Below is a small trained network, with its code and all its weights. Each question gives an input and a class and asks what happens when units are switched off, that is, made to give their printed mean instead of their output.

import numpy as np


def w(rows, s, z=0):
    codes = np.array(rows[::2]) - 128.0
    scale = np.full(codes.shape[1], s)
    scale[-1] = z or s
    return codes * scale


def f(y):
    return y / 2 * (1 + np.tanh(0.7978845608 * (y + 0.044715 * y**3)))


def log_softmax(a):
    a = a - a.max(-1, keepdims=True)
    return a - np.log(np.exp(a).sum(-1, keepdims=True))


def net(x, mask):
    res = np.array(x, float).reshape(1, 4) / 4 @ E
    y = f(res @ A[0][:, :-1].T + A[0][:, -1])
    res = res + np.where(mask, y, B[0][:, -1]) @ B[0][:, :-1]
    return log_softmax(res[-1] @ U[:, :-1].T + U[:, -1])


A, B = {}, {}
E = w([
[199,248,199,140,92,135,110,129],'x0',
[143,131,118,123,137,127,146,134],'x1',
[53,158,181,148,183,114,244,58],'x2',
[136,121,94,221,40,62,171,138],'x3',
],0.011)
A[0] = w([
[180,235,200,143,129,100,114,123,82],'N1',
[64,167,210,117,147,98,214,79,111],'N2',
[119,119,160,153,159,138,158,84,51],'N3',
[164,146,113,197,62,64,160,127,63],'N4',
[142,89,99,219,92,118,147,117,77],'N5',
[144,111,131,144,99,124,147,124,9],'N6',
[180,199,162,136,131,156,143,154,11],'N7',
[150,100,107,119,139,115,133,91,1],'N8',
[87,197,155,121,149,141,185,106,98],'N9',
[149,188,165,54,170,160,96,91,88],'N10',
[184,225,189,142,91,134,115,110,43],'N11',
[173,200,165,150,93,159,123,130,64],'N12',
[126,122,182,106,193,144,118,169,21],'N13',
[161,80,182,161,152,118,115,168,44],'N14',
[146,96,130,141,69,56,148,104,57],'N15',
[126,132,104,124,100,155,97,145,73],'N16',
[130,127,122,111,110,142,139,168,13],'N17',
[110,152,107,126,136,107,110,121,116],'N18',
[139,105,170,54,157,179,113,111,70],'N19',
[72,159,185,148,138,149,213,51,98],'N20',
[143,127,124,120,139,102,122,108,113],'N21',
[128,123,106,190,66,91,144,122,79],'N22',
[123,132,99,228,86,140,154,141,33],'N23',
[187,88,102,108,73,149,43,192,100],'N24',
[189,114,87,117,76,149,51,185,102],'N25',
[114,127,144,79,191,199,98,132,49],'N26',
[119,62,112,118,150,161,131,115,53],'N27',
[119,134,146,56,163,175,106,101,44],'N28',
[125,49,109,143,156,124,141,135,34],'N29',
[154,95,135,108,94,144,117,164,48],'N30',
[126,141,128,153,57,50,158,144,58],'N31',
[118,110,162,91,193,153,107,155,55],'N32',
[112,146,146,59,196,210,90,126,67],'N33',
[108,139,108,206,92,76,143,154,25],'N34',
[150,174,129,129,129,110,121,123,27],'N35',
[163,97,123,126,120,155,75,128,59],'N36',
[76,125,138,167,165,133,169,80,92],'N37',
[149,112,149,73,165,169,101,84,69],'N38',
[67,2,73,118,162,94,136,122,50],'N39',
[56,41,52,110,142,143,148,123,46],'N40',
[195,124,84,89,91,155,65,175,99],'N41',
[120,96,111,130,124,144,134,108,1],'N42',
],0.012,0.0049)
B[0] = w([
[174,52,219,57,67,233,20,205,231],'N1',
[190,41,18,162,221,68,67,23,242],'N2',
[174,108,89,139,168,98,92,118,162],'N3',
[29,200,145,112,103,97,217,146,216],'N4',
[57,207,106,107,77,85,193,146,188],'N5',
[127,150,141,106,125,102,146,147,131],'N6',
[120,86,160,118,78,184,94,174,182],'N7',
[110,137,110,106,120,149,99,134,124],'N8',
[201,80,61,172,182,101,77,79,197],'N9',
[51,159,143,114,79,123,194,174,209],'N10',
[171,48,212,100,41,235,65,203,226],'N11',
[175,98,226,92,91,241,80,178,201],'N12',
[108,165,115,112,101,97,163,124,160],'N13',
[95,109,143,138,142,130,135,114,125],'N14',
[48,187,121,99,126,115,190,147,173],'N15',
[152,115,97,142,161,129,125,78,151],'N16',
[135,124,139,125,144,114,127,142,124],'N17',
[145,139,135,134,134,122,125,142,126],'N18',
[82,216,97,143,71,62,186,161,190],'N19',
[189,56,66,169,219,70,92,38,235],'N20',
[137,133,112,163,96,137,132,89,126],'N21',
[70,215,119,114,152,114,214,192,194],'N22',
[64,193,109,98,104,71,175,165,183],'N23',
[190,61,70,179,223,66,105,22,247],'N24',
[149,63,61,170,222,73,89,40,241],'N25',
[67,236,139,107,124,95,206,177,197],'N26',
[136,119,174,124,92,180,107,173,158],'N27',
[97,201,112,160,88,90,186,140,186],'N28',
[158,99,221,121,121,200,115,141,162],'N29',
[155,121,101,154,159,106,102,86,153],'N30',
[63,209,122,115,121,122,203,151,194],'N31',
[78,169,131,137,98,104,195,161,176],'N32',
[27,230,112,149,82,74,236,152,219],'N33',
[91,188,111,120,113,103,203,142,186],'N34',
[96,116,145,116,118,148,88,156,142],'N35',
[138,113,79,143,161,113,134,71,167],'N36',
[152,81,70,155,196,83,62,78,192],'N37',
[74,187,112,128,118,114,209,163,181],'N38',
[203,79,253,90,17,249,22,198,222],'N39',
[201,78,227,78,43,229,50,201,208],'N40',
[175,59,61,150,219,73,104,48,231],'N41',
[131,131,148,142,130,140,102,135,129],'N42',
],0.0071,0.015)
U = w([
[168,80,66,146,250,66,95,67,247],'0',
[160,98,229,107,43,235,68,191,53],'1',
[60,254,118,123,100,70,241,166,83],'2',
],0.0086,0.0013)

Each question gives the input, the list of numbers given to net, and the class t.
The units are the neurons (one row each of A and B). Each row of codes is followed by its name. A weight is (code - 128) times the scale printed after its matrix; where a second scale follows, it is the last column's (A, B and U).
mask holds one flag per neuron, in row order. A switched-off neuron (its flag False) gives its mean, the last column of its row in B, instead of its output. The means were averaged over made-up inputs and are rounded, as every weight is.
A unit's drop is (log p(t) with every unit on - log p(t) with that unit switched off) / (log p(t) with every unit on - log p(t) with every unit switched off).
most important unit: the unit with the biggest drop
top k neurons: the k neurons with the biggest drops, biggest first
drop of u: that unit's drop, to one decimal
input [4,6,3,4], class 1: top 2 neurons : [N1; N33]
input [-6,-7,4,-1], class 1: most important unit : N39
input [-4,-4,4,5], class 2: top 4 neurons : [N24; N25; N1; N41]
input [7,1,7,-1], class 0: top 3 neurons : [N2; N20; N9]
input [8,4,-8,-2], class 0: top 3 neurons : [N24; N25; N41]
input [-7,2,6,-8], class 2: top 2 neurons : [N33; N26]
input [3,-4,7,-8], class 2: top 3 neurons : [N33; N10; N26]
input [7,-8,-8,2], class 0: top 2 neurons : [N24; N25]
input [6,-2,7,-2], class 0: top 2 neurons : [N2; N20]
input [-8,-7,6,6], class 1: top 2 neurons : [N39; N40]
input [5,1,-6,5], class 0: top 3 neurons : [N25; N24; N41]
input [7,4,7,-1], class 0: top 4 neurons : [N2; N20; N9; N39]
input [-3,-7,-2,4], class 2: top 2 neurons : [N1; N11]
input [-8,-2,3,-8], class 1: top 2 neurons : [N39; N40]
input [7,-8,-2,7], class 1: top neuron : [N11]
input [6,-3,1,-5], class 1: drop of N1 : 0.2
input [8,-6,3,8], class 1: drop of N1 : 2.6
input [2,5,-1,-3], class 2: drop of N39 : 0.3
input [8,-1,8,-4], class 0: drop of N39 : 0.4
input [1,-4,-6,7], class 2: most important unit : N4
